Below is a small trained network, with its code and all its weights. Each question gives an input and a target symbol and asks what happens when units are switched off, that is, made to give their printed mean instead of their output.

import numpy as np


def w(rows, s, z=0):
    codes = np.array(rows[::2]) - 128.0
    scale = np.full(codes.shape[1], s)
    scale[-1] = z or s
    return codes * scale


def norm(h):
    return h / np.sqrt((h * h).mean(-1, keepdims=True) + 1e-5)


def f(y):
    return y / 2 * (1 + np.tanh(0.7978845608 * (y + 0.044715 * y**3)))


def softmax(a):
    e = np.exp(a - a.max(-1, keepdims=True))
    return e / e.sum(-1, keepdims=True)


def log_softmax(a):
    a = a - a.max(-1, keepdims=True)
    return a - np.log(np.exp(a).sum(-1, keepdims=True))


def net(x, mask):
    ids = ['ΓΘΦΨΩαβελσ'.index(c) for c in x.split()]
    T = len(ids)
    res = E[ids] + P[:T]
    u = 0
    for l in range(2):
        q, k, v = (norm(res) @ M[l].T for M in (Q, K, V))
        z = softmax(np.where(np.tri(T) > 0, q @ k.T / 3**0.5, -1e9)) @ v
        res = res + np.where(mask[u], z, O[l][:, -1]) @ O[l][:, :-1]
        u += 1
        y = f(norm(res) @ A[l][:, :-1].T + A[l][:, -1])
        res = res + np.where(mask[u : u + 12], y, B[l][:, -1]) @ B[l][:, :-1]
        u += 12
    return log_softmax(norm(res)[-1] @ U[:, :-1].T + U[:, -1])


Q, K, V, O, A, B = {}, {}, {}, {}, {}, {}
E = w([
[148,122,153],'Γ',
[173,113,151],'Θ',
[146,166,120],'Φ',
[108,85,113],'Ψ',
[165,145,115],'Ω',
[110,100,98],'α',
[106,134,122],'β',
[217,114,1],'ε',
[124,153,93],'λ',
[63,101,129],'σ',
],0.031)
P = w([
[159,224,129],'0',
[202,94,202],'1',
[115,169,168],'2',
[247,6,41],'3',
[86,112,79],'4',
[115,172,165],'5',
[254,26,38],'6',
[225,105,198],'7',
[117,170,165],'8',
],0.0088)
Q[0] = w([
[99,131,151],'L0H1',
[106,109,102],'L0H1',
[5,166,125],'L0H1',
],0.018)
K[0] = w([
[175,173,81],'L0H1',
[89,205,27],'L0H1',
[180,158,2],'L0H1',
],0.0098)
V[0] = w([
[144,121,78],'L0H1',
[56,2,142],'L0H1',
[150,195,125],'L0H1',
],0.0047)
O[0] = w([
[94,165,127,218],'L0H1',
[163,185,96,250],'L0H1',
[173,255,63,58],'L0H1',
],0.0059,0.0013)
A[0] = w([
[158,179,171,72],'L0N1',
[122,78,126,83],'L0N2',
[80,120,115,82],'L0N3',
[113,165,100,193],'L0N4',
[153,148,95,188],'L0N5',
[191,106,114,68],'L0N6',
[138,156,125,80],'L0N7',
[163,138,252,16],'L0N8',
[132,140,128,89],'L0N9',
[106,98,114,104],'L0N10',
[96,99,134,3],'L0N11',
[126,117,122,48],'L0N12',
],0.023,0.0054)
B[0] = w([
[114,254,159,190],'L0N1',
[148,181,163,239],'L0N2',
[168,65,175,217],'L0N3',
[160,99,119,211],'L0N4',
[102,147,92,244],'L0N5',
[79,44,72,253],'L0N6',
[137,148,87,127],'L0N7',
[143,91,29,195],'L0N8',
[126,147,86,109],'L0N9',
[134,132,173,236],'L0N10',
[98,113,146,154],'L0N11',
[125,132,129,114],'L0N12',
],0.011,0.0049)
Q[1] = w([
[42,16,63],'L1H1',
[21,114,245],'L1H1',
[152,44,66],'L1H1',
],0.012)
K[1] = w([
[8,105,161],'L1H1',
[210,69,226],'L1H1',
[68,103,120],'L1H1',
],0.017)
V[1] = w([
[235,91,239],'L1H1',
[52,55,99],'L1H1',
[254,184,76],'L1H1',
],0.0063)
O[1] = w([
[154,158,47,223],'L1H1',
[79,66,95,251],'L1H1',
[35,2,177,44],'L1H1',
],0.0087,0.0019)
A[1] = w([
[128,250,151,130],'L1N1',
[100,216,198,1],'L1N2',
[165,80,139,117],'L1N3',
[121,158,76,91],'L1N4',
[139,115,47,117],'L1N5',
[17,164,98,133],'L1N6',
[201,152,128,63],'L1N7',
[58,107,94,109],'L1N8',
[140,188,144,184],'L1N9',
[9,204,158,89],'L1N10',
[33,134,179,139],'L1N11',
[105,112,137,162],'L1N12',
],0.017,0.0094)
B[1] = w([
[169,95,135,177],'L1N1',
[142,251,110,139],'L1N2',
[125,153,92,194],'L1N3',
[158,124,144,148],'L1N4',
[91,147,144,254],'L1N5',
[104,147,170,170],'L1N6',
[111,135,104,158],'L1N7',
[173,149,157,174],'L1N8',
[100,111,152,165],'L1N9',
[103,46,100,165],'L1N10',
[134,156,97,143],'L1N11',
[140,164,123,149],'L1N12',
],0.014,0.008)
U = w([
[121,17,87,53],'Γ',
[179,105,194,254],'Θ',
[68,30,197,151],'Φ',
[252,198,64,119],'Ψ',
[3,96,131,92],'Ω',
[58,214,103,86],'α',
[126,108,114,121],'β',
[237,84,147,133],'ε',
[73,166,204,172],'λ',
[159,218,168,169],'σ',
],0.016,0.0097)

Each question gives the input, a string of symbols that net reads in full, and the target symbol t.
The units are the heads (3 rows each of Q, K, V and O) and the neurons (one row each of A and B). Each row of codes is followed by its name. A weight is (code - 128) times the scale printed after its matrix; where a second scale follows, it is the last column's (O, A, B and U).
mask holds one flag per unit, layer by layer, with each layer's heads first. A switched-off unit (its flag False) gives its mean, the last column of its rows in O or B, instead of its output. The means were averaged over made-up inputs and are rounded, as every weight is.
A unit's drop is (log p(t) with every unit on - log p(t) with that unit switched off) / (log p(t) with every unit on - log p(t) with every unit switched off).
The circuit of an input: a set's keep is (log p(t) with only the set's units on - log p(t) with every unit switched off) / (log p(t) with every unit on - log p(t) with every unit switched off). Starting from the 12 units with the biggest drops (on a tie, the unit counted first), units are removed one at a time, each time the one whose removal leaves the highest keep (on an exact tie, the one counted first), for as long as the keep stays at least 0.8.
circuit, biggest first: the units of the circuit, biggest drop first
unit that matters most: the unit with the biggest drop
top k neurons: the k neurons with the biggest drops, biggest first
top k neurons in layer l: the k neurons of layer l with the biggest drops, biggest first
input β Ω Γ α α, target α: circuit, biggest first	[L0N6 L1N10]
input α α α σ β ε α Ω, target Ω: circuit, biggest first	[L1H1 L0N3 L0N1 L0N6]
input α α σ β, target Ψ: circuit, biggest first	[L1H1]
input Ψ λ α ε Φ Ω, target Φ: circuit, biggest first	[L1H1 L1N10 L0N1]
input α α α Φ, target Γ: top 2 neurons	[L0N6 L0N1]
input α Φ Ψ Ψ α Ψ, target Θ: top 2 neurons in layer 1	[L1N5 L1N9]
input α Ω ε Ψ Φ, target Φ: top 4 neurons in layer 0	[L0N6 L0N8 L0N3 L0N1]
input Ω α Ω σ Ω α σ Ω, target α: top 2 neurons	[L0N1 L1N5]
input α α α Ψ α β β, target Ω: circuit, biggest first	[L0N5 L0N3 L1N5 L1H1]
input Ω Ψ Ω α Γ α β, target Ω: circuit, biggest first	[L0N3 L0N5 L1H1]
input α Γ Ω Φ α λ Ω Ω, target Ω: top 2 neurons in layer 1	[L1N5 L1N1]
input Ω α Ω ε Ω λ, target λ: top 4 neurons	[L0N2 L0N4 L1N6 L0N10]
input α Ω β Ω Ω α α σ, target σ: circuit, biggest first	[L1H1 L0N6]
input β α σ σ Ω α σ, target Ψ: unit that matters most	L0N1
input α α Θ, target Γ: top 2 neurons	[L0N8 L0N6]
input α α Γ α α, target α: top 4 neurons	[L0N6 L1N5 L0N8 L0N3]
input α Ω β, target ε: top 3 neurons in layer 0	[L0N6 L0N8 L0N2]
input Ψ Θ α α α α σ, target Ψ: top 2 neurons	[L0N3 L0N1]
input α λ α α Ψ α σ Φ, target Φ: top 3 neurons	[L0N8 L0N1 L1N10]
input Ψ α Ψ Ω σ, target σ: top 2 neurons in layer 1	[L1N11 L1N8]
input Ψ ε α, target Ψ: top 3 neurons in layer 0	[L0N3 L0N1 L0N6]
input Ω α β Ω Ψ β, target ε: unit that matters most	L0N6
input Φ σ Ψ Γ, target Ψ: top 2 neurons in layer 1	[L1N10 L1N9]
input Ω Ψ Ψ, target Θ: top 2 neurons	[L0N6 L0N8]
